Below are the code and all the weights of a small trained network. Each question names an input and a class and asks about switching units off, where a switched-off unit gives its printed mean instead of its output.

import numpy as np


def w(rows, s, z=0):
    codes = np.array(rows[::2]) - 128.0
    scale = np.full(codes.shape[1], s)
    scale[-1] = z or s
    return codes * scale


def norm(h):
    return h / np.sqrt((h * h).mean(-1, keepdims=True) + 1e-5)


def f(y):
    return y / 2 * (1 + np.tanh(0.7978845608 * (y + 0.044715 * y**3)))


def log_softmax(a):
    a = a - a.max(-1, keepdims=True)
    return a - np.log(np.exp(a).sum(-1, keepdims=True))


def net(x, mask):
    res = np.array(x, float).reshape(1, 8) / 4 @ E
    u = 0
    for l in range(4):
        y = f(norm(res) @ A[l][:, :-1].T + A[l][:, -1])
        res = res + np.where(mask[u : u + 5], y, B[l][:, -1]) @ B[l][:, :-1]
        u += 5
    return log_softmax(norm(res)[-1] @ U[:, :-1].T + U[:, -1])


A, B = {}, {}
E = w([
[195,177,26,228,135,101,96,150],'x0',
[126,129,128,131,127,129,126,128],'x1',
[126,128,133,131,130,127,122,128],'x2',
[181,10,182,88,131,169,135,213],'x3',
[127,128,134,136,129,133,123,125],'x4',
[126,128,120,122,124,123,136,134],'x5',
[125,131,123,123,128,125,129,136],'x6',
[95,149,181,168,203,73,203,148],'x7',
],0.011)
A[0] = w([
[139,108,83,223,125,131,142,173,99],'0.n0',
[172,132,95,147,138,141,128,144,129],'0.n1',
[106,115,118,147,254,109,197,144,122],'0.n2',
[157,89,147,218,160,90,181,221,2],'0.n3',
[44,175,99,84,83,101,86,51,186],'0.n4',
],0.0074,0.0098)
B[0] = w([
[217,142,128,118,155,61,75,133,160],'0.n0',
[114,108,109,133,79,132,55,209,152],'0.n1',
[151,185,163,127,119,152,161,134,193],'0.n2',
[210,255,123,123,213,174,80,181,148],'0.n3',
[153,133,135,55,198,126,137,56,254],'0.n4',
],0.0096,0.0066)
A[1] = w([
[128,246,2,207,111,34,86,24,98],'1.n0',
[133,208,111,201,120,114,161,115,80],'1.n1',
[172,96,148,177,220,50,189,153,21],'1.n2',
[169,48,186,93,139,114,125,229,255],'1.n3',
[46,59,178,66,39,176,130,104,42],'1.n4',
],0.0078,0.0054)
B[1] = w([
[139,73,224,53,79,253,137,248,233],'1.n0',
[44,61,173,121,161,109,128,168,150],'1.n1',
[131,215,149,186,254,161,164,188,148],'1.n2',
[172,127,131,159,112,114,87,172,254],'1.n3',
[188,209,126,78,157,254,159,181,176],'1.n4',
],0.0099,0.0091)
A[2] = w([
[69,228,119,148,143,76,171,58,85],'2.n0',
[222,117,125,180,254,104,178,142,16],'2.n1',
[24,129,213,105,156,146,204,197,143],'2.n2',
[143,116,191,178,129,148,172,230,3],'2.n3',
[32,203,212,146,162,61,214,60,119],'2.n4',
],0.0085,0.0043)
B[2] = w([
[165,82,58,145,123,159,107,206,151],'2.n0',
[107,226,140,123,138,216,110,140,176],'2.n1',
[175,57,77,215,76,92,120,79,254],'2.n2',
[11,113,164,76,166,86,196,28,233],'2.n3',
[147,86,90,134,31,85,101,190,201],'2.n4',
],0.012,0.0073)
A[3] = w([
[3,77,200,153,149,118,225,131,2],'3.n0',
[108,155,177,97,131,134,147,39,183],'3.n1',
[93,126,145,36,115,136,105,135,176],'3.n2',
[157,85,112,167,122,107,62,180,65],'3.n3',
[63,156,116,103,153,161,135,18,77],'3.n4',
],0.012,0.0049)
B[3] = w([
[71,223,37,31,204,92,168,7,233],'3.n0',
[95,135,70,138,114,66,138,121,203],'3.n1',
[103,186,149,192,197,130,133,128,255],'3.n2',
[56,131,122,172,118,84,185,62,192],'3.n3',
[94,114,88,124,146,90,206,30,168],'3.n4',
],0.015,0.0073)
U = w([
[64,175,54,27,201,75,171,8,1],'0',
[178,181,226,115,185,252,68,248,170],'1',
[135,30,82,212,26,18,86,153,171],'2',
],0.016,0.0039)

Each question gives the input, the list of numbers given to net, and the class t.
The units are the neurons (one row each of A and B). Each row of codes is followed by its name. A weight is (code - 128) times the scale printed after its matrix; where a second scale follows, it is the last column's (A, B and U).
mask holds one flag per neuron, layer by layer. A switched-off neuron (its flag False) gives its mean, the last column of its row in B, instead of its output. The means were averaged over made-up inputs and are rounded, as every weight is.
A unit's drop is (log p(t) with every unit on - log p(t) with that unit switched off) / (log p(t) with every unit on - log p(t) with every unit switched off).
most important unit: the unit with the biggest drop
k most important neurons: the k neurons with the biggest drops, biggest first
drop when u is switched off: that unit's drop, to one decimal
input [7,-7,-8,6,2,4,6,2], class 1: 2 most important neurons -> [2.n1, 2.n2]
input [4,-1,-4,-4,-8,3,-1,-2], class 1: most important unit -> 1.n0
input [-3,5,-1,1,7,-7,-6,-1], class 1: 2 most important neurons -> [2.n3, 3.n0]
input [-1,5,-6,-5,-5,-2,5,8], class 2: 2 most important neurons -> [2.n4, 2.n2]
input [2,1,0,0,-1,2,-7,-8], class 1: 3 most important neurons -> [2.n3, 2.n2, 3.n0]
input [-7,1,-5,-8,7,-2,-7,1], class 2: 2 most important neurons -> [3.n0, 2.n4]
input [-7,-6,-2,-2,2,1,2,8], class 2: 2 most important neurons -> [2.n4, 1.n0]
input [-8,8,-7,-2,1,-8,-4,2], class 2: 3 most important neurons -> [2.n3, 2.n2, 3.n0]
input [8,2,8,0,-2,1,-4,0], class 1: 3 most important neurons -> [1.n0, 2.n2, 0.n0]
input [5,8,7,-1,-7,-4,4,-8], class 1: 2 most important neurons -> [1.n0, 2.n2]
input [-2,-8,-3,-1,-1,-2,4,6], class 2: 2 most important neurons -> [1.n0, 2.n4]
input [8,-1,-3,-3,5,5,7,-3], class 1: drop when 1.n0 is switched off -> 1.7
input [6,-5,2,6,8,-3,-7,2], class 1: drop when 2.n1 is switched off -> 0.1
input [8,7,-8,2,2,-3,-6,-7], class 2: most important unit -> 3.n3
input [3,-5,-3,-5,-2,-1,6,-6], class 1: drop when 1.n0 is switched off -> 1.3
